Here is a tiny trained network, its code and every weight. The questions are about switching its units off for an input and a class, where a switched-off unit gives its printed mean instead of its output.

import numpy as np


def w(rows, s, z=0):
    codes = np.array(rows[::2]) - 128.0
    scale = np.full(codes.shape[1], s)
    scale[-1] = z or s
    return codes * scale


def f(y):
    return y / 2 * (1 + np.tanh(0.7978845608 * (y + 0.044715 * y**3)))


def log_softmax(a):
    a = a - a.max(-1, keepdims=True)
    return a - np.log(np.exp(a).sum(-1, keepdims=True))


def net(x, mask):
    res = np.array(x, float).reshape(1, 5) / 4 @ E
    y = f(res @ A[0][:, :-1].T + A[0][:, -1])
    res = res + np.where(mask, y, B[0][:, -1]) @ B[0][:, :-1]
    return log_softmax(res[-1] @ U[:, :-1].T + U[:, -1])


A, B = {}, {}
E = w([
[155,237,214,106,86,55,58,27,154,129],'x0',
[228,134,165,104,219,92,123,190,134,41],'x1',
[98,111,206,187,182,229,43,110,83,129],'x2',
[94,218,102,10,161,205,124,156,131,140],'x3',
[13,97,168,113,92,105,126,126,127,2],'x4',
],0.0064)
A[0] = w([
[115,87,140,224,97,66,134,127,137,154,71],'neuron 0',
[55,156,106,199,52,178,141,95,162,200,51],'neuron 1',
[153,129,58,75,89,40,171,118,132,125,98],'neuron 2',
[133,157,113,133,125,108,128,113,78,118,252],'neuron 3',
[209,157,130,138,150,156,174,113,96,190,99],'neuron 4',
[90,70,86,153,153,187,146,197,115,102,77],'neuron 5',
[47,131,113,132,97,120,122,114,127,216,161],'neuron 6',
[207,152,125,88,177,145,96,164,127,37,106],'neuron 7',
[118,137,111,84,151,147,141,102,115,119,21],'neuron 8',
[150,161,60,95,116,30,178,153,125,159,120],'neuron 9',
[95,148,168,191,175,182,66,127,115,138,72],'neuron 10',
[234,134,199,131,218,86,133,175,120,53,55],'neuron 11',
[86,180,94,1,157,218,152,145,130,124,85],'neuron 12',
[225,167,116,173,142,137,97,142,159,248,116],'neuron 13',
[42,103,171,114,134,102,122,120,131,31,98],'neuron 14',
[107,177,129,44,151,151,116,117,118,140,62],'neuron 15',
[72,146,115,153,151,125,106,121,131,152,45],'neuron 16',
[121,114,158,159,175,136,112,97,103,129,45],'neuron 17',
[92,126,119,130,107,114,156,74,105,169,40],'neuron 18',
[129,110,196,157,184,215,71,90,121,117,98],'neuron 19',
[104,173,96,100,141,164,122,140,151,124,31],'neuron 20',
[158,147,166,192,151,229,77,129,120,131,121],'neuron 21',
[102,22,90,124,167,170,185,145,159,123,55],'neuron 22',
[101,136,206,168,155,176,95,143,113,127,65],'neuron 23',
[146,34,115,230,126,78,143,123,121,123,98],'neuron 24',
[204,143,109,151,124,130,109,141,99,212,45],'neuron 25',
[65,145,138,144,103,140,129,128,114,15,52],'neuron 26',
[138,213,172,132,88,117,92,58,126,137,164],'neuron 27',
[164,187,193,107,118,63,68,43,129,143,43],'neuron 28',
[111,127,138,130,114,105,167,123,129,156,5],'neuron 29',
[181,57,180,239,117,64,131,94,134,125,64],'neuron 30',
[146,177,182,124,112,119,125,65,128,128,35],'neuron 31',
[111,156,138,65,138,177,128,145,165,166,44],'neuron 32',
[139,217,197,156,117,68,78,97,155,146,49],'neuron 33',
[202,115,97,132,162,154,112,103,147,195,43],'neuron 34',
[91,223,119,24,155,188,110,153,115,130,68],'neuron 35',
[192,116,144,109,177,121,143,158,131,54,48],'neuron 36',
[179,83,127,221,99,52,122,100,128,121,60],'neuron 37',
[69,121,88,118,54,153,138,59,91,205,47],'neuron 38',
[91,119,121,106,77,97,165,134,132,67,101],'neuron 39',
[118,104,79,167,138,151,145,182,117,114,28],'neuron 40',
[156,64,53,152,150,191,158,201,122,171,77],'neuron 41',
[151,138,88,83,95,61,174,148,125,121,33],'neuron 42',
[133,199,124,125,97,87,109,122,134,118,18],'neuron 43',
[53,95,157,94,117,103,91,152,138,76,101],'neuron 44',
],0.0084,0.0046)
B[0] = w([
[165,173,110,149,94,144,86,121,112,145,188],'neuron 0',
[93,135,59,40,127,141,45,136,136,155,209],'neuron 1',
[177,42,114,147,83,136,162,130,191,154,212],'neuron 2',
[120,148,181,136,183,129,151,157,154,133,196],'neuron 3',
[82,143,139,137,130,117,142,48,114,119,188],'neuron 4',
[138,107,130,86,157,102,169,181,91,74,200],'neuron 5',
[94,151,152,90,188,163,82,153,189,131,210],'neuron 6',
[74,152,119,83,145,161,56,149,151,152,228],'neuron 7',
[146,121,57,137,48,139,109,97,89,114,118],'neuron 8',
[156,51,143,145,109,119,157,129,207,163,217],'neuron 9',
[172,72,85,120,52,111,155,129,173,148,186],'neuron 10',
[68,148,80,40,153,163,24,144,161,170,255],'neuron 11',
[191,192,172,204,109,135,100,161,107,134,235],'neuron 12',
[66,154,169,156,155,90,160,12,118,114,241],'neuron 13',
[85,147,135,149,141,107,158,5,96,127,224],'neuron 14',
[164,139,104,165,85,136,108,139,79,133,175],'neuron 15',
[138,116,79,103,93,120,107,117,119,142,122],'neuron 16',
[149,103,81,126,72,143,136,107,128,144,134],'neuron 17',
[134,122,68,87,92,143,94,122,115,136,142],'neuron 18',
[177,50,121,144,85,109,156,141,197,158,214],'neuron 19',
[158,118,62,150,58,137,91,111,81,120,135],'neuron 20',
[149,75,141,152,112,118,156,122,199,157,210],'neuron 21',
[139,89,118,98,129,126,160,162,51,77,190],'neuron 22',
[157,69,84,129,68,127,154,107,154,151,173],'neuron 23',
[166,203,166,171,129,145,110,164,122,125,220],'neuron 24',
[103,129,84,128,70,109,137,16,88,108,176],'neuron 25',
[98,134,101,128,88,93,140,25,84,127,190],'neuron 26',
[129,103,183,123,212,128,177,210,111,85,243],'neuron 27',
[140,106,97,78,130,121,168,185,54,60,226],'neuron 28',
[133,94,56,116,55,131,102,104,99,133,112],'neuron 29',
[174,198,134,189,96,142,95,156,103,149,219],'neuron 30',
[138,98,72,102,81,129,150,143,69,85,163],'neuron 31',
[148,149,97,152,69,141,98,113,94,124,153],'neuron 32',
[132,94,95,90,125,134,164,175,41,76,209],'neuron 33',
[97,123,86,131,84,106,127,33,76,115,171],'neuron 34',
[177,198,121,200,83,126,98,130,103,149,230],'neuron 35',
[92,121,66,65,98,162,69,128,112,148,189],'neuron 36',
[169,162,117,184,75,151,102,143,103,139,197],'neuron 37',
[85,115,74,59,114,151,34,132,130,152,205],'neuron 38',
[121,104,131,135,116,113,148,60,134,148,186],'neuron 39',
[147,110,75,93,86,113,138,149,76,98,149],'neuron 40',
[121,97,137,91,155,122,178,170,57,62,216],'neuron 41',
[156,51,63,125,39,130,124,101,137,148,168],'neuron 42',
[137,63,68,113,76,145,142,138,81,116,143],'neuron 43',
[106,143,120,144,143,119,155,44,110,124,191],'neuron 44',
],0.021,0.0064)
U = w([
[138,134,129,76,145,121,167,187,53,49,112],'0',
[197,245,147,198,82,163,72,149,93,150,123],'1',
[63,162,99,35,143,181,28,131,156,175,129],'2',
[66,173,146,132,128,73,155,3,105,123,149],'3',
[179,61,126,127,78,114,163,126,212,185,128],'4',
[103,187,237,134,238,124,146,166,191,142,250],'5',
],0.0082,0.0012)

Each question gives the input, the list of numbers given to net, and the class t.
The units are the neurons (one row each of A and B). Each row of codes is followed by its name. A weight is (code - 128) times the scale printed after its matrix; where a second scale follows, it is the last column's (A, B and U).
mask holds one flag per neuron, in row order. A switched-off neuron (its flag False) gives its mean, the last column of its row in B, instead of its output. The means were averaged over made-up inputs and are rounded, as every weight is.
A unit's drop is (log p(t) with every unit on - log p(t) with that unit switched off) / (log p(t) with every unit on - log p(t) with every unit switched off).
The circuit of an input: a set's keep is (log p(t) with only the set's units on - log p(t) with every unit switched off) / (log p(t) with every unit on - log p(t) with every unit switched off). Starting from the 12 units with the biggest drops (on a tie, the unit counted first), units are removed one at a time, each time the one whose removal leaves the highest keep (on an exact tie, the one counted first), for as long as the keep stays at least 0.8.
circuit, biggest first: the units of the circuit, biggest drop first
unit that matters most: the unit with the biggest drop
top k neurons: the k neurons with the biggest drops, biggest first
drop of u: that unit's drop, to one decimal
input [6,-3,0,-4,-7], class 3: top 4 neurons : [neuron 13; neuron 25; neuron 4; neuron 34]
input [5,-3,4,2,6], class 3: circuit, biggest first : [neuron 14]
input [-2,8,-7,2,-8], class 2: top 3 neurons : [neuron 11; neuron 7; neuron 36]
input [5,-5,5,4,-1], class 0: top 2 neurons : [neuron 27; neuron 11]
input [7,3,1,-4,-7], class 0: top 4 neurons : [neuron 28; neuron 33; neuron 27; neuron 14]
input [-4,-7,-8,-5,-8], class 3: top 2 neurons : [neuron 13; neuron 25]
input [0,2,7,-5,-6], class 4: top 3 neurons : [neuron 19; neuron 21; neuron 10]
input [-5,7,1,-6,2], class 2: top 4 neurons : [neuron 11; neuron 36; neuron 12; neuron 35]
input [6,7,-1,3,-1], class 2: top 3 neurons : [neuron 11; neuron 7; neuron 41]
input [4,-4,3,-5,5], class 1: top 2 neurons : [neuron 30; neuron 13]
input [2,-5,-8,-5,-8], class 3: top 3 neurons : [neuron 13; neuron 25; neuron 4]
input [8,1,6,2,-8], class 0: top 3 neurons : [neuron 28; neuron 27; neuron 33]
input [6,7,1,-7,5], class 1: top 4 neurons : [neuron 30; neuron 37; neuron 24; neuron 1]
input [5,-7,5,-6,0], class 2: top 2 neurons : [neuron 1; neuron 38]
input [6,-3,8,-5,4], class 4: unit that matters most : neuron 19
input [-5,5,8,8,3], class 1: top 2 neurons : [neuron 12; neuron 35]
input [3,-1,0,4,-3], class 1: drop of neuron 5 : 0.2
input [6,4,-6,0,2], class 0: drop of neuron 28 : 3.0
input [5,1,-6,-4,0], class 4: drop of neuron 2 : 1.4
input [-6,-1,1,-5,-3], class 0: unit that matters most : neuron 41
input [-3,-4,8,1,0], class 4: drop of neuron 17 : 0.0
